Below are the code and all the weights of a small trained network. Each question names an input and a target symbol and asks about switching units off, where a switched-off unit gives its printed mean instead of its output.

import numpy as np


def w(rows, s, z=0):
    codes = np.array(rows[::2]) - 128.0
    scale = np.full(codes.shape[1], s)
    scale[-1] = z or s
    return codes * scale


def f(y):
    return y / 2 * (1 + np.tanh(0.7978845608 * (y + 0.044715 * y**3)))


def softmax(a):
    e = np.exp(a - a.max(-1, keepdims=True))
    return e / e.sum(-1, keepdims=True)


def log_softmax(a):
    a = a - a.max(-1, keepdims=True)
    return a - np.log(np.exp(a).sum(-1, keepdims=True))


def net(x, mask):
    ids = ['Πβδεζμσφψ'.index(c) for c in x.split()]
    T = len(ids)
    res = E[ids] + P[:T]
    u = 0
    for l in range(2):
        q, k, v = (res @ M[l].T for M in (Q, K, V))
        z = softmax(np.where(np.tri(T) > 0, q @ k.T / 4**0.5, -1e9)) @ v
        res = res + np.where(mask[u], z, O[l][:, -1]) @ O[l][:, :-1]
        u += 1
        y = f(res @ A[l][:, :-1].T + A[l][:, -1])
        res = res + np.where(mask[u : u + 4], y, B[l][:, -1]) @ B[l][:, :-1]
        u += 4
    return log_softmax(res[-1] @ U[:, :-1].T + U[:, -1])


Q, K, V, O, A, B = {}, {}, {}, {}, {}, {}
E = w([
[166,92,150],'Π',
[128,70,135],'β',
[144,177,67],'δ',
[111,158,54],'ε',
[99,155,47],'ζ',
[187,198,83],'μ',
[55,6,127],'σ',
[85,36,132],'φ',
[98,38,134],'ψ',
],0.015)
P = w([
[27,218,127],'0',
[68,201,134],'1',
[84,176,130],'2',
[108,160,125],'3',
[124,138,119],'4',
[139,123,112],'5',
[157,110,105],'6',
[172,97,98],'7',
[189,85,93],'8',
[206,76,88],'9',
[222,63,84],'10',
[237,51,80],'11',
[255,44,76],'12',
],0.0086)
Q[0] = w([
[154,142,24],'L0H1',
[116,110,128],'L0H1',
[167,151,5],'L0H1',
[138,128,43],'L0H1',
],0.021)
K[0] = w([
[205,54,36],'L0H1',
[148,118,142],'L0H1',
[209,41,7],'L0H1',
[193,72,75],'L0H1',
],0.014)
V[0] = w([
[121,182,55],'L0H1',
[193,88,139],'L0H1',
[210,80,151],'L0H1',
[254,170,171],'L0H1',
],0.0076)
O[0] = w([
[106,9,38,253],'L0H1',
[106,157,130,109],'L0H1',
[102,172,141,91],'L0H1',
[76,95,142,97],'L0H1',
],0.015,0.0033)
A[0] = w([
[40,126,148,97],'L0N1',
[5,200,48,109],'L0N2',
[179,159,86,2],'L0N3',
[193,105,172,158],'L0N4',
],0.022,0.0047)
B[0] = w([
[165,133,132,119],'L0N1',
[127,165,255,255],'L0N2',
[180,102,35,180],'L0N3',
[36,151,118,189],'L0N4',
],0.021,0.0069)
Q[1] = w([
[179,189,99],'L1H1',
[90,183,134],'L1H1',
[231,148,57],'L1H1',
[90,253,119],'L1H1',
],0.014)
K[1] = w([
[136,230,90],'L1H1',
[57,145,114],'L1H1',
[181,226,121],'L1H1',
[3,197,93],'L1H1',
],0.014)
V[1] = w([
[196,12,176],'L1H1',
[196,86,231],'L1H1',
[199,27,254],'L1H1',
[140,108,29],'L1H1',
],0.0025)
O[1] = w([
[2,199,65,241],'L1H1',
[102,118,3,184],'L1H1',
[60,162,10,247],'L1H1',
[49,171,186,119],'L1H1',
],0.0033,0.0015)
A[1] = w([
[164,135,141,255],'L1N1',
[107,57,219,157],'L1N2',
[224,247,107,90],'L1N3',
[225,169,43,85],'L1N4',
],0.015,0.0087)
B[1] = w([
[94,37,67,233],'L1N1',
[97,181,155,254],'L1N2',
[199,239,80,179],'L1N3',
[141,84,251,166],'L1N4',
],0.028,0.0085)
U = w([
[56,110,30,223],'Π',
[166,149,100,156],'β',
[157,178,183,20],'δ',
[114,254,157,103],'ε',
[120,100,173,2],'ζ',
[128,97,124,53],'μ',
[65,146,148,154],'σ',
[185,205,99,97],'φ',
[137,217,18,21],'ψ',
],0.0099,0.007)

Each question gives the input, a string of symbols that net reads in full, and the target symbol t.
The units are the heads (4 rows each of Q, K, V and O) and the neurons (one row each of A and B). Each row of codes is followed by its name. A weight is (code - 128) times the scale printed after its matrix; where a second scale follows, it is the last column's (O, A, B and U).
mask holds one flag per unit, layer by layer, with each layer's heads first. A switched-off unit (its flag False) gives its mean, the last column of its rows in O or B, instead of its output. The means were averaged over made-up inputs and are rounded, as every weight is.
A unit's drop is (log p(t) with every unit on - log p(t) with that unit switched off) / (log p(t) with every unit on - log p(t) with every unit switched off).
The circuit of an input: a set's keep is (log p(t) with only the set's units on - log p(t) with every unit switched off) / (log p(t) with every unit on - log p(t) with every unit switched off). Starting from all 10 units, units are removed one at a time, each time the one whose removal leaves the highest keep (on an exact tie, the one counted first), for as long as the keep stays at least 0.8.
units of the circuit, in order: the units of the circuit, biggest drop first
unit that matters most: the unit with the biggest drop
top k neurons: the k neurons with the biggest drops, biggest first
top k neurons in layer l: the k neurons of layer l with the biggest drops, biggest first
input ψ δ ψ ψ δ Π σ β ψ Π ψ, target ε: top 2 neurons -> L1N1, L0N3
input Π σ δ, target δ: units of the circuit, in order -> L1N4, L0H1, L0N3, L1N3
input δ ψ φ Π δ σ ψ ψ μ ζ δ Π μ, target ε: units of the circuit, in order -> L0H1, L0N2
input ε β β ψ ψ Π δ μ, target Π: unit that matters most -> L0H1
input Π β ε μ, target ζ: top 3 neurons -> L1N4, L0N4, L0N3
input δ β δ β Π ζ φ μ, target β: top 4 neurons -> L1N3, L0N4, L1N4, L1N2
input μ δ δ δ δ Π δ, target ε: top 2 neurons -> L0N2, L1N2
input ψ δ μ ψ Π σ δ ψ Π Π ψ β ψ, target ε: top 3 neurons -> L0N3, L1N1, L0N4
input δ φ ζ β β μ δ, target σ: top 3 neurons -> L0N2, L1N1, L1N2
input δ ψ β δ, target ψ: units of the circuit, in order -> L1N3, L0N3
input δ β Π ζ Π β μ ε, target σ: units of the circuit, in order -> L0N2, L1N3
input β Π σ ψ ζ, target φ: top 2 neurons -> L0N2, L1N3
input ψ ζ μ ζ ζ, target ζ: units of the circuit, in order -> L0H1, L1N4, L0N3
input ψ Π β Π Π ε, target ε: units of the circuit, in order -> L0N2
input δ ψ ψ ψ ε μ ψ ε, target φ: units of the circuit, in order -> L0N2, L1N3, L0N3, L0N4
input ψ ψ σ β ζ, target ψ: units of the circuit, in order -> L0H1, L0N3, L1N3, L0N4
input Π δ δ ζ δ Π Π ψ δ β δ, target ψ: top 2 neurons in layer 0 -> L0N2, L0N4
input ε β δ ζ Π δ ε δ ψ ψ β φ β, target ε: units of the circuit, in order -> L0N4, L1N1
input δ ψ Π δ, target ε: top 4 neurons -> L0N2, L1N2, L1N3, L0N4
input δ φ ψ δ β σ ψ β φ σ δ, target δ: units of the circuit, in order -> L1N4, L1N3, L0N3
input δ β δ δ δ δ δ Π Π φ φ φ ε, target β: top 2 neurons -> L0N2, L1N3
input ψ μ ζ, target σ: units of the circuit, in order -> L0H1, L0N2, L1N3
input ε φ μ, target β: top 3 neurons -> L1N3, L1N4, L0N2
input Π β Π ψ δ μ δ ψ ε σ ζ σ μ, target δ: unit that matters most -> L1N4
input ψ φ μ ψ ψ Π ψ μ, target φ: top 2 neurons -> L1N3, L0N3
input δ Π δ δ Π Π Π Π δ μ δ μ, target Π: top 4 neurons -> L0N4, L1N4, L1N1, L1N3
input Π δ ε ψ ψ μ δ φ σ σ δ ζ δ, target ζ: top 2 neurons -> L1N4, L0N4
input Π Π ε β ε, target ψ: unit that matters most -> L0N2
